Below is a small trained network, with its code and all its weights. Each question gives an input and a class and asks what happens when units are switched off, that is, made to give their printed mean instead of their output.

import numpy as np


def w(rows, s, z=0):
    codes = np.array(rows[::2]) - 128.0
    scale = np.full(codes.shape[1], s)
    scale[-1] = z or s
    return codes * scale


def f(y):
    return np.maximum(y, 0)


def log_softmax(a):
    a = a - a.max(-1, keepdims=True)
    return a - np.log(np.exp(a).sum(-1, keepdims=True))


def net(x, mask):
    res = np.array(x, float).reshape(1, 4) / 4 @ E
    y = f(res @ A[0][:, :-1].T + A[0][:, -1])
    res = res + np.where(mask, y, B[0][:, -1]) @ B[0][:, :-1]
    return log_softmax(res[-1] @ U[:, :-1].T + U[:, -1])


A, B = {}, {}
E = w([
[25,98,198,160,111,101,207,202],'x0',
[28,208,142,179,80,60,75,73],'x1',
[85,186,73,21,237,116,128,207],'x2',
[66,61,249,91,213,103,95,71],'x3',
],0.012)
A[0] = w([
[108,190,96,40,224,133,131,212,39],'neuron 1',
[202,59,129,55,188,183,170,192,107],'neuron 2',
[187,135,102,94,174,136,46,22,62],'neuron 3',
[209,200,78,124,105,135,93,119,59],'neuron 4',
[36,252,129,118,113,119,65,73,106],'neuron 5',
[70,119,135,156,93,119,210,235,133],'neuron 6',
[117,66,185,85,217,120,59,27,2],'neuron 7',
[179,64,149,157,89,159,138,91,95],'neuron 8',
],0.013,0.0052)
B[0] = w([
[139,87,172,175,24,164,128,43,254],'neuron 1',
[107,152,89,174,179,6,127,212,252],'neuron 2',
[41,78,197,118,144,128,159,152,223],'neuron 3',
[139,166,135,61,162,201,111,96,220],'neuron 4',
[150,102,94,178,165,25,148,213,221],'neuron 5',
[131,143,139,52,182,196,101,94,233],'neuron 6',
[187,196,69,78,114,218,118,112,221],'neuron 7',
[115,109,132,171,74,83,127,106,209],'neuron 8',
],0.013,0.02)
U = w([
[146,131,79,178,162,28,135,179,47],'0',
[164,65,180,219,2,110,129,40,195],'1',
[204,228,1,74,123,206,122,128,253],'2',
[49,87,253,44,225,150,130,134,12],'3',
],0.0098,0.0039)

Each question gives the input, the list of numbers given to net, and the class t.
The units are the neurons (one row each of A and B). Each row of codes is followed by its name. A weight is (code - 128) times the scale printed after its matrix; where a second scale follows, it is the last column's (A, B and U).
mask holds one flag per neuron, in row order. A switched-off neuron (its flag False) gives its mean, the last column of its row in B, instead of its output. The means were averaged over made-up inputs and are rounded, as every weight is.
A unit's drop is (log p(t) with every unit on - log p(t) with that unit switched off) / (log p(t) with every unit on - log p(t) with every unit switched off).
most important unit: the unit with the biggest drop
k most important neurons: the k neurons with the biggest drops, biggest first
drop when u is switched off: that unit's drop, to one decimal
input [1,-4,-4,-5], class 2: most important unit -> neuron 1
input [-3,-5,-5,-4], class 0: 3 most important neurons -> (neuron 1; neuron 7; neuron 2)
input [1,-6,8,-4], class 1: 2 most important neurons -> (neuron 1; neuron 5)
input [5,7,-1,-8], class 2: 4 most important neurons -> (neuron 6; neuron 2; neuron 3; neuron 8)
input [-8,1,0,-6], class 3: 2 most important neurons -> (neuron 3; neuron 7)
input [8,7,-5,-5], class 3: 2 most important neurons -> (neuron 6; neuron 2)
input [-5,-2,-3,1], class 3: 2 most important neurons -> (neuron 1; neuron 3)
input [7,5,1,-8], class 2: 2 most important neurons -> (neuron 6; neuron 3)
input [-7,7,-3,-3], class 0: 3 most important neurons -> (neuron 5; neuron 6; neuron 1)
input [6,-2,-5,3], class 3: 4 most important neurons -> (neuron 1; neuron 6; neuron 5; neuron 7)
input [-6,-7,-2,7], class 0: 2 most important neurons -> (neuron 2; neuron 3)
input [-8,-5,2,-2], class 3: 2 most important neurons -> (neuron 3; neuron 4)
input [7,-3,-3,-4], class 3: 2 most important neurons -> (neuron 7; neuron 6)
input [-7,-8,-4,-6], class 0: most important unit -> neuron 2
input [-2,-4,0,5], class 2: drop when neuron 1 is switched off -> 0.0
input [-2,4,-4,0], class 0: drop when neuron 5 is switched off -> 0.6
input [-5,1,5,-2], class 1: drop when neuron 6 is switched off -> 0.4
